Below are the code and all the weights of a small trained network. Each question names an input and a class and asks about switching units off, where a switched-off unit gives its printed mean instead of its output.

import numpy as np


def w(rows, s, z=0):
    codes = np.array(rows[::2]) - 128.0
    scale = np.full(codes.shape[1], s)
    scale[-1] = z or s
    return codes * scale


def f(y):
    return np.maximum(y, 0)


def log_softmax(a):
    a = a - a.max(-1, keepdims=True)
    return a - np.log(np.exp(a).sum(-1, keepdims=True))


def net(x, mask):
    res = np.array(x, float).reshape(1, 7) / 4 @ E
    y = f(res @ A[0][:, :-1].T + A[0][:, -1])
    res = res + np.where(mask, y, B[0][:, -1]) @ B[0][:, :-1]
    return log_softmax(res[-1] @ U[:, :-1].T + U[:, -1])


A, B = {}, {}
E = w([
[119,211,92,137,174,204,204,43],'x0',
[164,114,248,90,193,174,60,62],'x1',
[136,144,137,139,127,138,127,148],'x2',
[129,113,123,135,126,123,131,110],'x3',
[123,113,109,121,125,144,117,112],'x4',
[109,126,138,104,142,94,138,129],'x5',
[64,195,108,250,136,77,29,68],'x6',
],0.012)
A[0] = w([
[65,156,88,165,180,120,38,64,142],'N1',
[205,18,158,82,148,185,216,172,157],'N2',
[136,77,203,122,166,130,68,89,111],'N3',
[113,123,215,115,142,132,88,65,140],'N4',
[92,164,100,174,182,75,38,94,169],'N5',
[102,113,82,130,105,134,144,127,54],'N6',
[88,114,134,65,100,118,156,104,184],'N7',
[144,153,231,118,174,167,103,92,112],'N8',
[53,180,2,132,2,60,192,172,74],'N9',
[145,223,137,145,206,161,228,48,3],'N10',
[112,53,191,148,25,96,43,161,35],'N11',
[79,217,133,130,156,192,201,48,63],'N12',
[161,51,172,130,92,63,40,207,34],'N13',
[95,152,195,88,146,172,103,72,95],'N14',
[163,126,230,109,186,160,63,86,95],'N15',
[74,172,138,204,118,85,20,109,160],'N16',
],0.0099,0.0037)
B[0] = w([
[163,166,126,90,183,60,160,127,207],'N1',
[231,241,249,103,237,41,218,125,225],'N2',
[67,71,117,213,131,148,101,155,184],'N3',
[166,86,76,151,158,158,86,201,180],'N4',
[198,202,202,130,160,108,173,142,209],'N5',
[108,104,102,143,152,126,129,127,152],'N6',
[151,167,147,117,147,127,164,172,156],'N7',
[118,65,142,187,133,160,158,133,184],'N8',
[136,1,88,244,155,182,112,182,254],'N9',
[50,159,54,91,48,125,76,83,204],'N10',
[66,110,114,3,44,172,39,47,200],'N11',
[59,163,73,42,51,109,58,89,205],'N12',
[32,123,117,65,60,137,65,49,211],'N13',
[123,95,66,176,132,185,127,141,170],'N14',
[138,46,74,230,105,129,105,180,197],'N15',
[231,189,211,73,211,50,172,120,222],'N16',
],0.0081,0.02)
U = w([
[216,201,201,100,202,106,139,117,82],'0',
[112,52,136,252,130,158,104,172,77],'1',
[33,164,143,48,41,143,81,48,247],'2',
],0.011,0.0015)

Each question gives the input, the list of numbers given to net, and the class t.
The units are the neurons (one row each of A and B). Each row of codes is followed by its name. A weight is (code - 128) times the scale printed after its matrix; where a second scale follows, it is the last column's (A, B and U).
mask holds one flag per neuron, in row order. A switched-off neuron (its flag False) gives its mean, the last column of its row in B, instead of its output. The means were averaged over made-up inputs and are rounded, as every weight is.
A unit's drop is (log p(t) with every unit on - log p(t) with that unit switched off) / (log p(t) with every unit on - log p(t) with every unit switched off).
unit that matters most: the unit with the biggest drop
k most important neurons: the k neurons with the biggest drops, biggest first
drop of u: that unit's drop, to one decimal
input [-2,4,-7,-2,4,0,7], class 0: unit that matters most -> N16
input [6,2,2,-7,7,8,-5], class 2: 3 most important neurons -> N10, N12, N16
input [7,7,-4,-5,4,-8,1], class 1: 2 most important neurons -> N15, N8
input [-1,-8,5,5,0,-2,8], class 0: 4 most important neurons -> N16, N5, N1, N15
input [-6,4,-6,0,8,-8,2], class 2: 3 most important neurons -> N11, N9, N13
input [-7,-1,2,5,0,0,8], class 0: 2 most important neurons -> N16, N5
input [-8,-6,-6,7,-1,5,-4], class 2: 2 most important neurons -> N13, N11
input [-8,2,-3,-3,-3,-1,5], class 2: 2 most important neurons -> N11, N13
input [-7,8,5,-7,4,6,1], class 1: 3 most important neurons -> N15, N3, N4
input [-3,2,2,-8,2,-5,6], class 0: drop of N5 -> 0.0
input [-6,-5,3,-4,-8,-1,1], class 2: drop of N13 -> 1.2
input [3,-5,4,2,-2,5,-1], class 1: drop of N9 -> 0.1
